[[ 68.3 -51.9 -15.7 -23.4  -5.1]
 [-51.9 -26.8 -32.3  75.1  64.2]
 [ 27.9 -32.0 -59.5  25.6 -74.3]]
->
[[-51.9 -26.8 -32.3  75.1  64.2]
 [ 27.9 -32.0 -59.5  25.6 -74.3]
 [ 68.3 -51.9 -15.7 -23.4  -5.1]]

[[  0.0   0.0 -11.2   9.0  -1.4   2.1]
 [ -0.4 -62.9  62.4  59.2  56.8   1.8]
 [ -0.1   1.2   9.9   3.7 -10.6   0.8]
 [ -2.4   2.6  12.4  -1.7   0.8  -6.7]
 [-16.6 -50.7  30.0 -58.0  29.8  52.0]
 [ 11.9   1.9   0.9  11.6  10.1   1.1]]
->
[[-16.6 -50.7  30.0 -58.0  29.8  52.0]
 [ -2.4   2.6  12.4  -1.7   0.8  -6.7]
 [ -0.4 -62.9  62.4  59.2  56.8   1.8]
 [ -0.1   1.2   9.9   3.7 -10.6   0.8]
 [  0.0   0.0 -11.2   9.0  -1.4   2.1]
 [ 11.9   1.9   0.9  11.6  10.1   1.1]]

[[-39.6  63.6  31.6  68.2 -25.6  23.8 -37.8 -38.2]
 [ 54.7 -11.9  14.8 -68.9 -30.9  62.7 -65.2  12.1]
 [  8.8  35.3 -68.5   4.7  11.9  22.5  51.7  41.6]
 [-24.0  -4.5  -3.6  47.1  15.1  36.5 -52.6  34.5]
 [ 17.0 -22.5  72.3   7.3 -66.8  64.5  27.7  40.0]
 [ 49.5  70.2 -40.5  54.3  56.8  -5.8 -35.6  -0.2]
 [ 18.9 -70.1  -8.8 -29.4  59.0 -58.6 -56.3  26.1]
 [-39.8  52.7  -2.9  53.2  25.3 -68.6 -44.7 -64.5]
 [ 13.5  59.7 -64.5  33.4  45.4  44.0 -17.4  46.7]
 [-42.1  17.5  36.4 -25.4  28.0  67.7  49.6  24.4]
 [ 37.0 -40.1 -67.6 -16.2 -12.9 -68.5 -23.1  44.7]
 [-46.3  15.0   6.1 -56.2  71.2 -37.1  34.0 -30.7]]
->
[[-46.3  15.0   6.1 -56.2  71.2 -37.1  34.0 -30.7]
 [-42.1  17.5  36.4 -25.4  28.0  67.7  49.6  24.4]
 [-39.8  52.7  -2.9  53.2  25.3 -68.6 -44.7 -64.5]
 [-39.6  63.6  31.6  68.2 -25.6  23.8 -37.8 -38.2]
 [-24.0  -4.5  -3.6  47.1  15.1  36.5 -52.6  34.5]
 [  8.8  35.3 -68.5   4.7  11.9  22.5  51.7  41.6]
 [ 13.5  59.7 -64.5  33.4  45.4  44.0 -17.4  46.7]
 [ 17.0 -22.5  72.3   7.3 -66.8  64.5  27.7  40.0]
 [ 18.9 -70.1  -8.8 -29.4  59.0 -58.6 -56.3  26.1]
 [ 37.0 -40.1 -67.6 -16.2 -12.9 -68.5 -23.1  44.7]
 [ 49.5  70.2 -40.5  54.3  56.8  -5.8 -35.6  -0.2]
 [ 54.7 -11.9  14.8 -68.9 -30.9  62.7 -65.2  12.1]]

[[ 58.1   7.9   4.0  18.0  14.6 -15.2  14.0  39.8 -15.1]
 [ 60.1   7.3   5.1  11.0  21.3 -21.2  21.7  34.4 -22.7]
 [ 20.8  19.5  42.6  -3.8  14.5  -6.2 -51.3  20.8 -60.0]
 [ 11.2 -31.1  18.2 -22.2   0.4  -7.0  -4.2  11.8 -16.7]
 [ 25.7 -39.0  10.9 -26.1   1.0  -7.7  14.2  20.6 -25.3]
 [ 49.8  -3.9   7.3  14.8  12.1 -12.6  19.3  42.1 -14.8]
 [ 24.2 -13.6  15.1 -16.9  -8.6  -2.6  -8.1   1.8 -15.4]]
->
[[ 11.2 -31.1  18.2 -22.2   0.4  -7.0  -4.2  11.8 -16.7]
 [ 20.8  19.5  42.6  -3.8  14.5  -6.2 -51.3  20.8 -60.0]
 [ 24.2 -13.6  15.1 -16.9  -8.6  -2.6  -8.1   1.8 -15.4]
 [ 25.7 -39.0  10.9 -26.1   1.0  -7.7  14.2  20.6 -25.3]
 [ 49.8  -3.9   7.3  14.8  12.1 -12.6  19.3  42.1 -14.8]
 [ 58.1   7.9   4.0  18.0  14.6 -15.2  14.0  39.8 -15.1]
 [ 60.1   7.3   5.1  11.0  21.3 -21.2  21.7  34.4 -22.7]]

[[ 38.5  24.2   1.1]
 [ 41.9  24.0  14.5]
 [ 58.2  39.3   1.9]
 [ 58.9 -51.8  34.8]
 [-63.0 -11.0   6.0]
 [-10.1   3.0  -8.6]
 [ 47.4 -51.3  35.6]
 [-41.5  67.8 -66.2]
 [-42.4   5.8   7.4]
 [ 26.4  -2.8   4.1]]
->
[[-63.0 -11.0   6.0]
 [-42.4   5.8   7.4]
 [-41.5  67.8 -66.2]
 [-10.1   3.0  -8.6]
 [ 26.4  -2.8   4.1]
 [ 38.5  24.2   1.1]
 [ 41.9  24.0  14.5]
 [ 47.4 -51.3  35.6]
 [ 58.2  39.3   1.9]
 [ 58.9 -51.8  34.8]]

[[ 16.5 -18.8 -25.3  17.5  21.3 -23.8  31.2]
 [ 12.2   2.6  -2.5  26.5   6.3   5.2 -18.6]
 [ -3.0 -59.8   6.6   6.2  -7.9  12.0 -15.1]]
->
[[ -3.0 -59.8   6.6   6.2  -7.9  12.0 -15.1]
 [ 12.2   2.6  -2.5  26.5   6.3   5.2 -18.6]
 [ 16.5 -18.8 -25.3  17.5  21.3 -23.8  31.2]]
